Below are the code and all the weights of a small trained network. Each question names an input and a target symbol and asks about switching units off, where a switched-off unit gives its printed mean instead of its output.

import numpy as np


def w(rows, s, z=0):
    codes = np.array(rows[::2]) - 128.0
    scale = np.full(codes.shape[1], s)
    scale[-1] = z or s
    return codes * scale


def f(y):
    return np.maximum(y, 0)


def softmax(a):
    e = np.exp(a - a.max(-1, keepdims=True))
    return e / e.sum(-1, keepdims=True)


def log_softmax(a):
    a = a - a.max(-1, keepdims=True)
    return a - np.log(np.exp(a).sum(-1, keepdims=True))


def net(x, mask):
    ids = ['αβζηλμστφψω'.index(c) for c in x.split()]
    T = len(ids)
    res = E[ids] + P[:T]
    u = 0
    for l in range(3):
        r = res
        for j in range(2):
            rows = slice(2 * j, 2 * j + 2)
            q, k, v = (r @ M[l][rows].T for M in (Q, K, V))
            z = softmax(np.where(np.tri(T) > 0, q @ k.T / 2**0.5, -1e9)) @ v
            o = O[l][rows]
            res = res + np.where(mask[u + j], z, o[:, -1]) @ o[:, :-1]
        u += 2
        y = f(res @ A[l][:, :-1].T + A[l][:, -1])
        res = res + np.where(mask[u : u + 4], y, B[l][:, -1]) @ B[l][:, :-1]
        u += 4
    return log_softmax(res[-1] @ U[:, :-1].T + U[:, -1])


Q, K, V, O, A, B = {}, {}, {}, {}, {}, {}
E = w([
[109,142,86],'α',
[146,123,137],'β',
[209,175,89],'ζ',
[109,88,127],'η',
[90,131,165],'λ',
[144,124,136],'μ',
[167,93,3],'σ',
[89,191,155],'τ',
[105,78,198],'φ',
[68,165,99],'ψ',
[144,125,136],'ω',
],0.013)
P = w([
[117,145,125],'0',
[110,110,123],'1',
[137,230,207],'2',
[90,98,128],'3',
[109,246,212],'4',
[67,81,142],'5',
[94,253,235],'6',
[53,61,157],'7',
[72,250,244],'8',
[33,38,167],'9',
[43,248,250],'10',
],0.0025)
Q[0] = w([
[74,169,198],'L0H0',
[85,132,200],'L0H0',
[48,139,249],'L0H1',
[34,161,131],'L0H1',
],0.016)
K[0] = w([
[83,148,50],'L0H0',
[82,194,108],'L0H0',
[129,84,251],'L0H1',
[19,126,222],'L0H1',
],0.016)
V[0] = w([
[196,43,239],'L0H0',
[61,144,179],'L0H0',
[145,151,81],'L0H1',
[85,117,254],'L0H1',
],0.0043)
O[0] = w([
[224,186,11,8],'L0H0',
[142,38,151,178],'L0H0',
[170,123,81,82],'L0H1',
[2,118,196,254],'L0H1',
],0.0038,0.00082)
A[0] = w([
[105,32,9,80],'L0N0',
[48,71,83,27],'L0N1',
[45,165,145,225],'L0N2',
[165,217,122,3],'L0N3',
],0.011,0.0012)
B[0] = w([
[8,37,43,177],'L0N0',
[104,199,168,168],'L0N1',
[108,161,197,252],'L0N2',
[201,107,132,159],'L0N3',
],0.012,0.0042)
Q[1] = w([
[185,135,131],'L1H0',
[163,5,55],'L1H0',
[164,190,83],'L1H1',
[106,112,80],'L1H1',
],0.029)
K[1] = w([
[197,127,172],'L1H0',
[242,121,5],'L1H0',
[154,205,57],'L1H1',
[97,95,84],'L1H1',
],0.024)
V[1] = w([
[116,247,4],'L1H0',
[81,234,130],'L1H0',
[75,105,141],'L1H1',
[128,186,67],'L1H1',
],0.013)
O[1] = w([
[5,232,44,52],'L1H0',
[93,249,158,254],'L1H0',
[59,168,117,206],'L1H1',
[167,139,165,64],'L1H1',
],0.011,0.0066)
A[1] = w([
[193,212,132,61],'L1N0',
[99,148,250,108],'L1N1',
[62,67,215,251],'L1N2',
[238,160,134,147],'L1N3',
],0.013,0.0015)
B[1] = w([
[195,149,79,175],'L1N0',
[208,163,100,253],'L1N1',
[76,27,186,197],'L1N2',
[95,4,147,164],'L1N3',
],0.016,0.024)
Q[2] = w([
[145,111,162],'L2H0',
[2,90,34],'L2H0',
[192,165,186],'L2H1',
[195,38,111],'L2H1',
],0.014)
K[2] = w([
[152,128,101],'L2H0',
[177,182,255],'L2H0',
[114,220,158],'L2H1',
[171,149,62],'L2H1',
],0.016)
V[2] = w([
[132,74,3],'L2H0',
[196,116,111],'L2H0',
[88,151,109],'L2H1',
[122,63,138],'L2H1',
],0.0053)
O[2] = w([
[52,41,2,254],'L2H0',
[177,135,84,164],'L2H0',
[83,120,88,70],'L2H1',
[171,54,177,71],'L2H1',
],0.0037,0.0096)
A[2] = w([
[214,101,159,253],'L2N0',
[58,227,161,153],'L2N1',
[144,69,12,83],'L2N2',
[75,53,169,193],'L2N3',
],0.011,0.0035)
B[2] = w([
[76,45,3,252],'L2N0',
[5,85,132,151],'L2N1',
[234,162,242,195],'L2N2',
[148,245,246,226],'L2N3',
],0.011,0.029)
U = w([
[53,106,98,152],'α',
[128,120,111,190],'β',
[230,103,115,74],'ζ',
[98,175,154,73],'η',
[112,3,66,103],'λ',
[127,117,109,254],'μ',
[213,190,134,94],'σ',
[195,131,33,123],'τ',
[110,30,155,71],'φ',
[127,237,66,124],'ψ',
[127,121,109,233],'ω',
],0.0048,0.0089)

Each question gives the input, a string of symbols that net reads in full, and the target symbol t.
The units are the heads (2 rows each of Q, K, V and O) and the neurons (one row each of A and B). Each row of codes is followed by its name. A weight is (code - 128) times the scale printed after its matrix; where a second scale follows, it is the last column's (O, A, B and U).
mask holds one flag per unit, layer by layer, with each layer's heads first. A switched-off unit (its flag False) gives its mean, the last column of its rows in O or B, instead of its output. The means were averaged over made-up inputs and are rounded, as every weight is.
A unit's drop is (log p(t) with every unit on - log p(t) with that unit switched off) / (log p(t) with every unit on - log p(t) with every unit switched off).
The circuit of an input: a set's keep is (log p(t) with only the set's units on - log p(t) with every unit switched off) / (log p(t) with every unit on - log p(t) with every unit switched off). Starting from the 12 units with the biggest drops (on a tie, the unit counted first), units are removed one at a time, each time the one whose removal leaves the highest keep (on an exact tie, the one counted first), for as long as the keep stays at least 0.8.
circuit, biggest first: the units of the circuit, biggest drop first
most important unit: the unit with the biggest drop
k most important neurons of layer l: the k neurons of layer l with the biggest drops, biggest first
heads that matter: for each layer, one digit per head in row order, 1 if its drop is at least 0.15 and else 0, layers parted by /
input ψ α φ η α μ μ, target φ: heads that matter	01 / 10 / 00
input φ ζ φ φ ω μ λ μ β, target λ: circuit, biggest first	(L1H0; L2N0)
input η σ μ, target σ: heads that matter	01 / 10 / 10
input λ ω τ ω η φ, target φ: most important unit	L1N2
input τ β ψ λ μ β ω ψ σ, target σ: 3 most important neurons of layer 2	(L2N2; L2N0; L2N1)
input τ λ β ζ, target ζ: circuit, biggest first	(L2N2; L1H1; L1N0; L1N3)
input β ω τ ω μ, target τ: 2 most important neurons of layer 1	(L1N2; L1N0)
input φ α α λ μ, target λ: circuit, biggest first	(L1H0; L2N0)
input ζ η σ τ ω, target τ: circuit, biggest first	(L2N3; L1H0; L1N2)
input μ φ η, target φ: circuit, biggest first	(L1H0; L2N3; L2N0; L1N2)
input α ψ α, target ψ: circuit, biggest first	(L1H0; L1N2)
input β ω η ω α ω μ ψ η α α, target ψ: circuit, biggest first	(L1H0; L1N2; L0N1)
input β λ ω β φ, target φ: circuit, biggest first	(L1N2; L2N3; L1H0; L2N0)
input ω ω ζ η α, target ζ: most important unit	L1H1
input μ ω ω φ η, target φ: circuit, biggest first	(L1H0; L2N3; L1N2; L2N0)
input ζ ω ζ σ, target σ: circuit, biggest first	(L2N2; L2N0; L1H0)
input λ φ φ τ μ β β, target τ: heads that matter	11 / 10 / 00
input μ η η ψ σ τ μ, target τ: heads that matter	10 / 10 / 00
input τ μ β λ α τ λ η ω, target λ: circuit, biggest first	(L2N3; L2N2)
input η ζ η σ λ β σ λ ω ω β, target λ: circuit, biggest first	(L2N3)
input τ α μ λ, target λ: 3 most important neurons of layer 1	(L1N1; L1N2; L1N3)
input τ ω ζ ψ τ μ ζ ω α σ α, target σ: 3 most important neurons of layer 1	(L1N2; L1N0; L1N3)
input μ η ζ α, target α: 3 most important neurons of layer 1	(L1N1; L1N2; L1N0)
input α ψ φ ζ τ α ω ω β, target τ: 3 most important neurons of layer 2	(L2N3; L2N1; L2N0)
input φ ω ω, target φ: 2 most important neurons of layer 2	(L2N3; L2N0)
input α ζ μ, target ζ: 2 most important neurons of layer 0	(L0N0; L0N3)
